Below is a small trained network, with its code and all its weights. Each question gives an input and a target symbol and asks what happens when units are switched off, that is, made to give their printed mean instead of their output.

import numpy as np


def w(rows, s, z=0):
    codes = np.array(rows[::2]) - 128.0
    scale = np.full(codes.shape[1], s)
    scale[-1] = z or s
    return codes * scale


def norm(h):
    return h / np.sqrt((h * h).mean(-1, keepdims=True) + 1e-5)


def f(y):
    return y / 2 * (1 + np.tanh(0.7978845608 * (y + 0.044715 * y**3)))


def softmax(a):
    e = np.exp(a - a.max(-1, keepdims=True))
    return e / e.sum(-1, keepdims=True)


def log_softmax(a):
    a = a - a.max(-1, keepdims=True)
    return a - np.log(np.exp(a).sum(-1, keepdims=True))


def net(x, mask):
    ids = ['βγδεζθλμξπστφψω'.index(c) for c in x.split()]
    T = len(ids)
    res = E[ids] + P[:T]
    r = norm(res)
    for j in range(3):
        rows = slice(4 * j, 4 * j + 4)
        q, k, v = (r @ M[0][rows].T for M in (Q, K, V))
        z = softmax(np.where(np.tri(T) > 0, q @ k.T / 4**0.5, -1e9)) @ v
        o = O[0][rows]
        res = res + np.where(mask[j], z, o[:, -1]) @ o[:, :-1]
    y = f(norm(res) @ A[0][:, :-1].T + A[0][:, -1])
    res = res + np.where(mask[3:19], y, B[0][:, -1]) @ B[0][:, :-1]
    return log_softmax(norm(res)[-1] @ U[:, :-1].T + U[:, -1])


Q, K, V, O, A, B = {}, {}, {}, {}, {}, {}
E = w([
[207,151,150],'β',
[172,166,125],'γ',
[161,138,155],'δ',
[138,182,87],'ε',
[220,172,156],'ζ',
[138,144,133],'θ',
[173,151,145],'λ',
[100,56,1],'μ',
[202,162,139],'ξ',
[187,190,118],'π',
[113,152,149],'σ',
[221,161,134],'τ',
[151,97,86],'φ',
[148,109,157],'ψ',
[11,204,49],'ω',
],0.017)
P = w([
[93,98,105],'0',
[146,160,173],'1',
[137,122,128],'2',
[251,138,84],'3',
[139,156,174],'4',
[134,125,122],'5',
[238,137,77],'6',
[106,140,173],'7',
[133,127,120],'8',
[116,123,2],'9',
[91,134,175],'10',
],0.018)
Q[0] = w([
[1,43,151],'head 0',
[141,204,124],'head 0',
[177,206,104],'head 0',
[127,138,187],'head 0',
[123,166,189],'head 1',
[201,17,71],'head 1',
[110,55,96],'head 1',
[109,136,118],'head 1',
[253,154,162],'head 2',
[156,121,96],'head 2',
[11,110,51],'head 2',
[156,61,156],'head 2',
],0.02)
K[0] = w([
[230,217,170],'head 0',
[80,159,125],'head 0',
[64,125,105],'head 0',
[121,117,163],'head 0',
[111,88,113],'head 1',
[255,172,103],'head 1',
[127,165,83],'head 1',
[105,136,136],'head 1',
[202,37,168],'head 2',
[153,121,171],'head 2',
[61,208,130],'head 2',
[172,177,114],'head 2',
],0.024)
V[0] = w([
[172,80,131],'head 0',
[169,157,109],'head 0',
[166,156,111],'head 0',
[135,111,133],'head 0',
[60,104,98],'head 1',
[152,128,151],'head 1',
[2,86,126],'head 1',
[88,112,166],'head 1',
[151,90,134],'head 2',
[171,137,76],'head 2',
[89,180,103],'head 2',
[116,62,120],'head 2',
],0.0067)
O[0] = w([
[209,90,199,158],'head 0',
[83,126,160,133],'head 0',
[79,126,158,131],'head 0',
[145,117,138,134],'head 0',
[100,195,97,66],'head 1',
[144,100,125,147],'head 1',
[76,245,2,2],'head 1',
[115,163,40,80],'head 1',
[191,95,154,155],'head 2',
[170,181,74,173],'head 2',
[40,191,98,85],'head 2',
[202,91,226,126],'head 2',
],0.0056,0.0059)
A[0] = w([
[103,171,227,39],'neuron 0',
[3,76,182,52],'neuron 1',
[163,105,144,168],'neuron 2',
[96,122,127,15],'neuron 3',
[140,118,70,19],'neuron 4',
[111,173,36,190],'neuron 5',
[162,139,113,92],'neuron 6',
[118,141,133,86],'neuron 7',
[38,91,89,4],'neuron 8',
[79,163,220,63],'neuron 9',
[104,134,119,94],'neuron 10',
[72,159,164,181],'neuron 11',
[129,132,120,66],'neuron 12',
[87,250,196,69],'neuron 13',
[112,134,186,118],'neuron 14',
[110,101,36,73],'neuron 15',
],0.018,0.0041)
B[0] = w([
[97,196,121,174],'neuron 0',
[51,83,253,150],'neuron 1',
[78,158,126,255],'neuron 2',
[153,122,172,109],'neuron 3',
[190,136,154,133],'neuron 4',
[88,138,48,178],'neuron 5',
[150,148,140,156],'neuron 6',
[139,118,129,113],'neuron 7',
[214,206,151,142],'neuron 8',
[44,167,136,160],'neuron 9',
[135,138,142,113],'neuron 10',
[75,124,173,145],'neuron 11',
[150,133,137,112],'neuron 12',
[121,43,217,211],'neuron 13',
[127,138,160,158],'neuron 14',
[188,104,185,165],'neuron 15',
],0.029,0.0069)
U = w([
[158,136,132,101],'β',
[139,230,92,59],'γ',
[126,157,104,72],'δ',
[126,140,55,142],'ε',
[137,137,102,67],'ζ',
[120,163,71,255],'θ',
[117,163,113,108],'λ',
[212,35,178,138],'μ',
[145,155,124,65],'ξ',
[144,163,65,173],'π',
[121,33,121,98],'σ',
[239,89,96,190],'τ',
[104,1,35,188],'φ',
[114,96,199,117],'ψ',
[89,151,127,146],'ω',
],0.014,0.0036)

Each question gives the input, a string of symbols that net reads in full, and the target symbol t.
The units are the heads (4 rows each of Q, K, V and O) and the neurons (one row each of A and B). Each row of codes is followed by its name. A weight is (code - 128) times the scale printed after its matrix; where a second scale follows, it is the last column's (O, A, B and U).
mask holds one flag per unit, heads first, then neurons. A switched-off unit (its flag False) gives its mean, the last column of its rows in O or B, instead of its output. The means were averaged over made-up inputs and are rounded, as every weight is.
A unit's drop is (log p(t) with every unit on - log p(t) with that unit switched off) / (log p(t) with every unit on - log p(t) with every unit switched off).
The circuit of an input: a set's keep is (log p(t) with only the set's units on - log p(t) with every unit switched off) / (log p(t) with every unit on - log p(t) with every unit switched off). Starting from the 12 units with the biggest drops (on a tie, the unit counted first), units are removed one at a time, each time the one whose removal leaves the highest keep (on an exact tie, the one counted first), for as long as the keep stays at least 0.8.
circuit, biggest first: the units of the circuit, biggest drop first
k most important neurons: the k neurons with the biggest drops, biggest first
heads that matter: for each layer, one digit per head in row order, 1 if its drop is at least 0.15 and else 0, layers parted by /
drop when u is switched off: that unit's drop, to one decimal
input τ φ σ λ μ φ λ γ ψ δ, target μ: heads that matter	010
input σ ψ τ φ β τ, target τ: circuit, biggest first	[neuron 9; neuron 0; neuron 13]
input π ε φ θ φ γ ψ γ γ, target γ: heads that matter	000
input σ ζ ψ φ π, target φ: heads that matter	110
input φ φ φ ξ, target τ: circuit, biggest first	[neuron 13; neuron 0; neuron 9]
input ψ ω φ γ φ, target μ: heads that matter	111
input ε φ γ β λ ψ θ φ φ ψ, target μ: circuit, biggest first	[neuron 15]
input γ φ φ φ φ φ γ β μ, target μ: heads that matter	010
input τ θ ζ φ, target τ: circuit, biggest first	[neuron 13; neuron 0]
input ω φ φ γ, target τ: 2 most important neurons	[neuron 0; neuron 13]
input τ ε β γ φ φ γ, target τ: 3 most important neurons	[neuron 13; neuron 0; neuron 9]
input γ φ ξ β φ ξ σ, target τ: 2 most important neurons	[neuron 9; neuron 0]
input ψ φ λ ψ ζ, target μ: 3 most important neurons	[neuron 13; neuron 9; neuron 2]
input φ ψ ξ φ λ ψ φ γ μ, target μ: most important neuron	[neuron 1]
input φ θ ζ π γ φ λ, target τ: circuit, biggest first	[neuron 13; neuron 0; neuron 9]
input φ ψ φ β ψ π β φ μ λ, target τ: 3 most important neurons	[neuron 13; neuron 1; neuron 5]
input φ σ β ζ ψ σ θ σ φ π, target τ: 2 most important neurons	[neuron 15; neuron 4]
input γ σ μ τ φ π ξ, target τ: drop when head 1 is switched off	0.2
input φ φ φ φ β φ φ φ φ ζ, target τ: drop when neuron 2 is switched off	0.0
input π ζ φ ψ φ φ φ φ φ π, target τ: drop when neuron 9 is switched off	0.1
input π φ ψ ξ θ ε φ φ γ σ, target τ: most important neuron	[neuron 15]
